Below are the code and all the weights of a small trained network. Each question names an input and a target symbol and asks about switching units off, where a switched-off unit gives its printed mean instead of its output.

import numpy as np


def w(rows, s, z=0):
    codes = np.array(rows[::2]) - 128.0
    scale = np.full(codes.shape[1], s)
    scale[-1] = z or s
    return codes * scale


def f(y):
    return np.maximum(y, 0)


def softmax(a):
    e = np.exp(a - a.max(-1, keepdims=True))
    return e / e.sum(-1, keepdims=True)


def log_softmax(a):
    a = a - a.max(-1, keepdims=True)
    return a - np.log(np.exp(a).sum(-1, keepdims=True))


def net(x, mask):
    ids = ['ΘΛΞΠΨαβδεζημστφω'.index(c) for c in x.split()]
    T = len(ids)
    res = E[ids] + P[:T]
    r = res
    for j in range(2):
        rows = slice(4 * j, 4 * j + 4)
        q, k, v = (r @ M[0][rows].T for M in (Q, K, V))
        z = softmax(np.where(np.tri(T) > 0, q @ k.T / 4**0.5, -1e9)) @ v
        o = O[0][rows]
        res = res + np.where(mask[j], z, o[:, -1]) @ o[:, :-1]
    y = f(res @ A[0][:, :-1].T + A[0][:, -1])
    res = res + np.where(mask[2:14], y, B[0][:, -1]) @ B[0][:, :-1]
    return log_softmax(res[-1] @ U[:, :-1].T + U[:, -1])


Q, K, V, O, A, B = {}, {}, {}, {}, {}, {}
E = w([
[98,66,106,162,235,137,68,127,91],'Θ',
[178,165,172,149,157,245,169,77,53],'Λ',
[68,140,122,165,182,197,227,206,97],'Ξ',
[107,193,97,176,138,35,211,88,43],'Π',
[182,87,102,83,66,80,78,151,73],'Ψ',
[146,49,173,170,91,184,110,99,176],'α',
[117,189,75,121,118,97,98,30,158],'β',
[95,199,98,144,203,210,162,119,207],'δ',
[225,109,103,44,195,208,117,192,128],'ε',
[140,128,105,129,101,93,56,196,246],'ζ',
[26,94,69,137,86,81,181,133,112],'η',
[139,97,173,157,73,174,90,224,73],'μ',
[61,200,157,253,109,96,124,147,123],'σ',
[106,94,27,29,144,137,156,134,154],'τ',
[230,130,167,185,184,81,142,173,155],'φ',
[174,197,138,95,28,179,187,167,193],'ω',
],0.011)
P = w([
[119,134,147,113,146,133,132,121,126],'0',
[157,111,80,160,100,139,129,123,133],'1',
[190,98,13,206,63,153,128,127,126],'2',
[172,112,50,186,87,152,126,124,136],'3',
[113,113,144,116,121,120,119,117,135],'4',
[83,115,254,46,148,68,121,114,136],'5',
[105,110,173,97,119,104,121,117,137],'6',
[124,115,138,116,129,134,132,112,140],'7',
[162,91,32,167,109,172,127,140,127],'8',
[128,118,130,125,127,153,136,113,148],'9',
[126,113,143,121,123,140,134,114,141],'10',
],0.0081)
Q[0] = w([
[156,110,80,192,102,173,105,125,134],'head 1',
[80,145,244,58,158,109,121,108,132],'head 1',
[173,111,48,211,134,170,128,120,109],'head 1',
[140,155,25,149,101,135,143,146,136],'head 1',
[93,143,207,52,166,100,125,131,144],'head 2',
[149,111,72,163,114,162,113,128,107],'head 2',
[170,126,45,188,136,141,134,122,139],'head 2',
[86,128,230,65,148,103,120,99,124],'head 2',
],0.011)
K[0] = w([
[94,168,185,56,156,90,156,138,136],'head 1',
[180,122,12,196,90,152,134,141,120],'head 1',
[63,152,207,40,140,103,126,126,158],'head 1',
[108,100,235,97,120,98,118,108,97],'head 1',
[167,94,28,216,82,175,130,127,112],'head 2',
[69,150,218,68,182,87,154,111,122],'head 2',
[100,130,231,73,124,111,113,138,131],'head 2',
[182,139,2,215,113,151,130,164,118],'head 2',
],0.0098)
V[0] = w([
[166,154,139,115,150,174,219,143,152],'head 1',
[211,82,199,185,104,160,121,132,99],'head 1',
[66,71,118,84,113,199,164,87,134],'head 1',
[66,82,151,125,130,169,109,229,148],'head 1',
[143,83,112,97,75,145,123,63,98],'head 2',
[57,122,156,210,207,135,114,78,156],'head 2',
[119,142,136,169,2,104,192,124,166],'head 2',
[79,128,152,139,133,123,170,139,25],'head 2',
],0.0082)
O[0] = w([
[56,22,76,92,172,154,142,249,103,122],'head 1',
[84,90,134,229,133,203,74,109,181,251],'head 1',
[134,29,155,110,109,86,171,63,56,159],'head 1',
[59,111,253,137,8,75,198,114,132,164],'head 1',
[192,75,88,181,118,135,93,46,49,168],'head 2',
[97,94,218,43,205,87,148,76,232,180],'head 2',
[173,102,19,220,99,102,244,125,171,140],'head 2',
[97,135,173,200,199,17,91,115,96,30],'head 2',
],0.006,0.0019)
A[0] = w([
[65,141,128,187,158,86,114,151,218,187],'neuron 1',
[166,106,203,118,63,121,177,140,94,238],'neuron 2',
[183,120,148,108,128,165,91,144,171,41],'neuron 3',
[57,166,50,82,96,114,119,151,116,213],'neuron 4',
[131,166,94,128,48,75,95,79,178,200],'neuron 5',
[15,161,26,90,94,135,129,14,140,174],'neuron 6',
[106,116,160,156,139,72,166,66,79,225],'neuron 7',
[173,71,127,76,79,145,124,115,180,157],'neuron 8',
[85,154,97,133,151,35,75,199,97,253],'neuron 9',
[192,50,107,67,123,147,57,88,174,170],'neuron 10',
[253,92,206,113,147,220,155,133,139,213],'neuron 11',
[82,146,95,163,48,28,48,161,177,181],'neuron 12',
],0.0064,0.0023)
B[0] = w([
[179,58,146,126,120,161,184,30,166,197],'neuron 1',
[108,152,111,131,13,79,65,184,99,199],'neuron 2',
[109,175,56,135,159,85,138,87,205,161],'neuron 3',
[163,135,241,55,135,109,169,240,127,167],'neuron 4',
[113,213,208,97,164,119,172,70,46,191],'neuron 5',
[5,140,241,128,169,68,23,220,196,185],'neuron 6',
[91,139,142,227,138,98,162,110,77,180],'neuron 7',
[73,146,62,79,93,65,177,87,116,217],'neuron 8',
[230,108,245,122,159,138,147,240,147,170],'neuron 9',
[70,147,46,82,169,87,168,35,83,241],'neuron 10',
[102,199,19,192,100,87,42,125,142,253],'neuron 11',
[185,93,253,109,124,217,154,12,105,185],'neuron 12',
],0.0054,0.0056)
U = w([
[137,17,132,137,219,166,57,115,80,212],'Θ',
[160,219,125,171,130,229,91,93,37,129],'Λ',
[111,106,94,145,129,200,253,177,82,131],'Ξ',
[131,166,132,173,140,52,195,132,77,47],'Π',
[206,96,135,53,88,110,115,129,29,214],'Ψ',
[59,81,74,184,78,109,123,54,157,218],'α',
[100,200,185,108,139,88,22,98,140,116],'β',
[120,143,134,124,150,221,81,171,226,210],'δ',
[154,200,44,81,195,120,151,104,96,133],'ε',
[229,96,161,76,121,159,218,62,170,107],'ζ',
[95,40,187,139,87,75,136,188,162,30],'η',
[128,103,158,128,64,173,2,208,115,110],'μ',
[162,122,209,201,91,194,155,102,115,4],'σ',
[91,88,90,44,141,72,164,178,157,90],'τ',
[234,131,119,194,147,22,70,185,207,157],'φ',
[127,224,122,110,45,142,176,160,159,99],'ω',
],0.0063,0.0025)

Each question gives the input, a string of symbols that net reads in full, and the target symbol t.
The units are the heads (4 rows each of Q, K, V and O) and the neurons (one row each of A and B). Each row of codes is followed by its name. A weight is (code - 128) times the scale printed after its matrix; where a second scale follows, it is the last column's (O, A, B and U).
mask holds one flag per unit, heads first, then neurons. A switched-off unit (its flag False) gives its mean, the last column of its rows in O or B, instead of its output. The means were averaged over made-up inputs and are rounded, as every weight is.
A unit's drop is (log p(t) with every unit on - log p(t) with that unit switched off) / (log p(t) with every unit on - log p(t) with every unit switched off).
The circuit of an input: a set's keep is (log p(t) with only the set's units on - log p(t) with every unit switched off) / (log p(t) with every unit on - log p(t) with every unit switched off). Starting from the 12 units with the biggest drops (on a tie, the unit counted first), units are removed one at a time, each time the one whose removal leaves the highest keep (on an exact tie, the one counted first), for as long as the keep stays at least 0.8.
units of the circuit, in order: the units of the circuit, biggest drop first
top k neurons: the k neurons with the biggest drops, biggest first
heads that matter: for each layer, one digit per head in row order, 1 if its drop is at least 0.15 and else 0, layers parted by /
drop of u: that unit's drop, to one decimal
input Ξ Λ μ, target η: units of the circuit, in order -> [head 1; head 2]
input τ Θ η ε Θ Θ β β, target β: units of the circuit, in order -> [neuron 6; head 2]
input φ α Λ Θ, target δ: units of the circuit, in order -> [head 1; head 2]
input Ψ φ Λ μ δ Θ, target Θ: heads that matter -> 10
input φ μ Ξ, target δ: units of the circuit, in order -> [head 1; head 2]
input Ψ φ α, target Λ: units of the circuit, in order -> [head 2; head 1; neuron 5]
input ζ α η β β Ψ Θ ζ ω, target Λ: heads that matter -> 11
input Θ δ α δ τ φ η, target η: heads that matter -> 00
input α ζ φ, target α: heads that matter -> 11
input Ψ Ψ δ, target Λ: units of the circuit, in order -> [head 2]
input μ Θ μ σ, target σ: heads that matter -> 10
input Θ β ζ Ψ τ Θ α β τ, target β: heads that matter -> 11
input Θ ζ ζ Λ, target β: heads that matter -> 01
input β α β α, target ε: heads that matter -> 10
input φ ζ ζ ζ β μ β φ ζ, target σ: heads that matter -> 11
input β Θ φ Ξ α Ψ α σ μ, target Λ: heads that matter -> 11
input α σ ε, target α: top neuron -> [neuron 11]
input α α Θ β β, target β: heads that matter -> 00
input τ α Ψ, target Ψ: drop of head 1 -> 0.4
input μ α α α Λ ζ, target α: drop of neuron 4 -> 0.1
input Θ Θ Λ, target β: drop of neuron 12 -> 0.0
input τ Ξ Λ Ψ α φ β τ β, target δ: drop of neuron 6 -> 0.2
input α φ τ φ Ψ Λ ζ Ξ ζ, target Θ: top neuron -> [neuron 12]
input Ξ σ Θ ζ μ Π β α Ψ ζ, target ζ: top 3 neurons -> [neuron 12; neuron 1; neuron 11]
